Here is a tiny trained network, its code and every weight. The questions are about switching its units off for an input and a class, where a switched-off unit gives its printed mean instead of its output.

import numpy as np


def w(rows, s, z=0):
    codes = np.array(rows[::2]) - 128.0
    scale = np.full(codes.shape[1], s)
    scale[-1] = z or s
    return codes * scale


def norm(h):
    return h / np.sqrt((h * h).mean(-1, keepdims=True) + 1e-5)


def f(y):
    return y / 2 * (1 + np.tanh(0.7978845608 * (y + 0.044715 * y**3)))


def log_softmax(a):
    a = a - a.max(-1, keepdims=True)
    return a - np.log(np.exp(a).sum(-1, keepdims=True))


def net(x, mask):
    res = np.array(x, float).reshape(1, 8) / 4 @ E
    u = 0
    for l in range(3):
        y = f(norm(res) @ A[l][:, :-1].T + A[l][:, -1])
        res = res + np.where(mask[u : u + 5], y, B[l][:, -1]) @ B[l][:, :-1]
        u += 5
    return log_softmax(norm(res)[-1] @ U[:, :-1].T + U[:, -1])


A, B = {}, {}
E = w([
[162,15,162,36,115,133,90,14,176],'x0',
[97,167,181,184,78,240,249,9,127],'x1',
[134,144,221,157,225,190,64,138,145],'x2',
[44,54,89,179,194,115,136,83,35],'x3',
[129,128,125,124,124,128,130,127,125],'x4',
[71,240,79,149,120,57,25,1,183],'x5',
[132,123,127,129,127,130,128,130,126],'x6',
[27,151,110,41,114,224,105,166,147],'x7',
],0.00074)
A[0] = w([
[113,109,16,78,10,60,214,121,108,66],'L0N1',
[251,137,176,199,126,40,143,82,60,102],'L0N2',
[21,165,142,23,110,200,105,158,101,238],'L0N3',
[99,130,111,143,150,115,167,80,78,254],'L0N4',
[155,76,185,97,146,160,211,195,101,220],'L0N5',
],0.0029,0.00084)
B[0] = w([
[162,140,232,175,249,205,56,142,155,204],'L0N1',
[55,91,63,123,144,209,125,166,253,204],'L0N2',
[182,66,89,228,159,83,151,125,221,222],'L0N3',
[86,87,114,126,108,94,80,143,106,198],'L0N4',
[188,138,73,202,82,131,16,76,93,252],'L0N5',
],0.0027,0.0015)
A[1] = w([
[118,160,197,146,141,171,23,131,137,157],'L1N1',
[74,154,198,148,54,238,242,40,98,67],'L1N2',
[143,91,137,107,103,127,128,76,165,106],'L1N3',
[71,165,113,116,133,125,131,80,152,8],'L1N4',
[158,40,184,88,179,181,254,219,107,132],'L1N5',
],0.0024,0.0017)
B[1] = w([
[157,129,128,128,224,115,172,94,76,254],'L1N1',
[220,111,38,75,206,2,131,172,120,150],'L1N2',
[72,138,135,146,111,151,150,164,118,127],'L1N3',
[179,123,117,206,80,179,125,103,135,52],'L1N4',
[147,215,44,163,34,110,48,21,162,112],'L1N5',
],0.0029,0.00086)
A[2] = w([
[52,222,116,105,147,70,91,49,175,89],'L2N1',
[160,46,143,70,134,124,79,42,150,254],'L2N2',
[211,222,175,71,68,150,142,155,197,159],'L2N3',
[160,152,89,168,116,166,255,28,117,210],'L2N4',
[113,208,91,205,152,120,135,200,87,188],'L2N5',
],0.003,0.00061)
B[2] = w([
[252,59,105,166,60,198,109,179,56,176],'L2N1',
[105,230,149,117,81,129,210,149,114,233],'L2N2',
[15,53,94,170,166,105,132,79,39,167],'L2N3',
[108,124,156,76,137,100,24,221,142,180],'L2N4',
[126,140,183,32,67,137,189,59,152,254],'L2N5',
],0.0033,0.0016)
U = w([
[217,117,96,166,43,169,70,126,59,132],'0',
[153,137,87,56,172,18,100,183,125,135],'1',
[18,85,107,160,151,112,133,81,50,115],'2',
[96,183,180,74,54,144,221,108,142,99],'3',
[107,106,97,161,128,160,123,149,254,106],'4',
[135,133,147,132,148,143,137,138,127,254],'5',
[161,157,187,131,218,162,117,110,120,46],'6',
],0.0075,0.0026)

Each question gives the input, the list of numbers given to net, and the class t.
The units are the neurons (one row each of A and B). Each row of codes is followed by its name. A weight is (code - 128) times the scale printed after its matrix; where a second scale follows, it is the last column's (A, B and U).
mask holds one flag per neuron, layer by layer. A switched-off neuron (its flag False) gives its mean, the last column of its row in B, instead of its output. The means were averaged over made-up inputs and are rounded, as every weight is.
A unit's drop is (log p(t) with every unit on - log p(t) with that unit switched off) / (log p(t) with every unit on - log p(t) with every unit switched off).
The circuit of an input: a set's keep is (log p(t) with only the set's units on - log p(t) with every unit switched off) / (log p(t) with every unit on - log p(t) with every unit switched off). Starting from the 12 units with the biggest drops (on a tie, the unit counted first), units are removed one at a time, each time the one whose removal leaves the highest keep (on an exact tie, the one counted first), for as long as the keep stays at least 0.8.
circuit, biggest first: the units of the circuit, biggest drop first
most important unit: the unit with the biggest drop
top k neurons: the k neurons with the biggest drops, biggest first
top k neurons in layer l: the k neurons of layer l with the biggest drops, biggest first
input [-4,2,4,-2,-6,-3,-2,-8], class 4: most important unit : L0N2
input [-8,8,2,0,0,-7,-3,8], class 1: top 3 neurons : L1N2, L2N4, L0N2
input [7,8,7,4,6,8,-7,8], class 0: circuit, biggest first : L2N1, L1N2
input [-8,8,-2,-3,-5,4,-8,-4], class 1: top 3 neurons : L1N2, L2N4, L2N2
input [-6,7,0,-5,-7,3,0,-6], class 1: top 3 neurons in layer 2 : L2N4, L2N2, L2N3
input [-4,1,-3,-8,3,7,1,-8], class 2: circuit, biggest first : L2N3, L0N3
input [-8,4,8,5,2,-3,8,-5], class 3: top 3 neurons in layer 0 : L0N1, L0N3, L0N2
input [6,4,-6,-3,-2,-7,-2,-1], class 0: top 4 neurons : L2N5, L1N5, L0N5, L2N4
input [3,3,3,1,2,-5,0,6], class 4: top 3 neurons : L0N3, L2N1, L0N1
input [8,-3,-5,-5,8,-3,6,1], class 3: top 2 neurons in layer 2 : L2N2, L2N1
input [7,5,2,-7,0,6,8,6], class 2: top 3 neurons in layer 2 : L2N3, L2N5, L2N4
input [2,4,-6,-2,7,-6,-6,8], class 4: top 2 neurons : L0N3, L2N1
input [7,-5,-3,-7,-7,1,-7,-6], class 2: top 2 neurons : L2N3, L0N3
input [-7,-5,-4,7,3,2,5,-8], class 4: most important unit : L0N2
input [-6,8,-4,5,-8,-2,2,-6], class 1: circuit, biggest first : L1N2, L2N4
input [1,7,-6,-1,4,-6,-4,-2], class 1: top 4 neurons : L1N2, L2N4, L2N1, L0N3
input [-7,-3,-4,-7,-6,-4,3,-6], class 2: circuit, biggest first : L2N3, L0N3, L1N2, L2N1
input [-3,4,3,-8,0,-6,6,5], class 2: top 2 neurons : L2N3, L2N1
input [4,8,1,-1,-8,-6,3,-6], class 1: top 3 neurons in layer 2 : L2N4, L2N1, L2N5
input [1,8,5,-7,2,-6,-1,-3], class 1: top neuron : L1N2
input [8,7,7,-4,-5,-6,3,-8], class 3: circuit, biggest first : L2N2, L0N1
input [-4,-3,-5,7,6,1,-2,-8], class 4: top 2 neurons : L0N2, L2N3
input [6,7,5,0,-1,-1,2,-4], class 1: circuit, biggest first : L1N2, L0N1, L2N4
input [-6,2,-1,-6,-2,-2,8,8], class 4: top 3 neurons : L0N3, L2N2, L2N4
input [-5,4,7,5,5,3,8,7], class 4: top 2 neurons in layer 0 : L0N3, L0N1
input [-5,-1,4,7,4,-8,2,2], class 0: top 2 neurons in layer 0 : L0N1, L0N5
input [4,7,-3,1,-7,2,5,6], class 1: top 3 neurons : L1N2, L0N2, L2N4
input [2,-2,-8,4,4,-3,3,-6], class 6: top neuron in layer 2 : L2N3
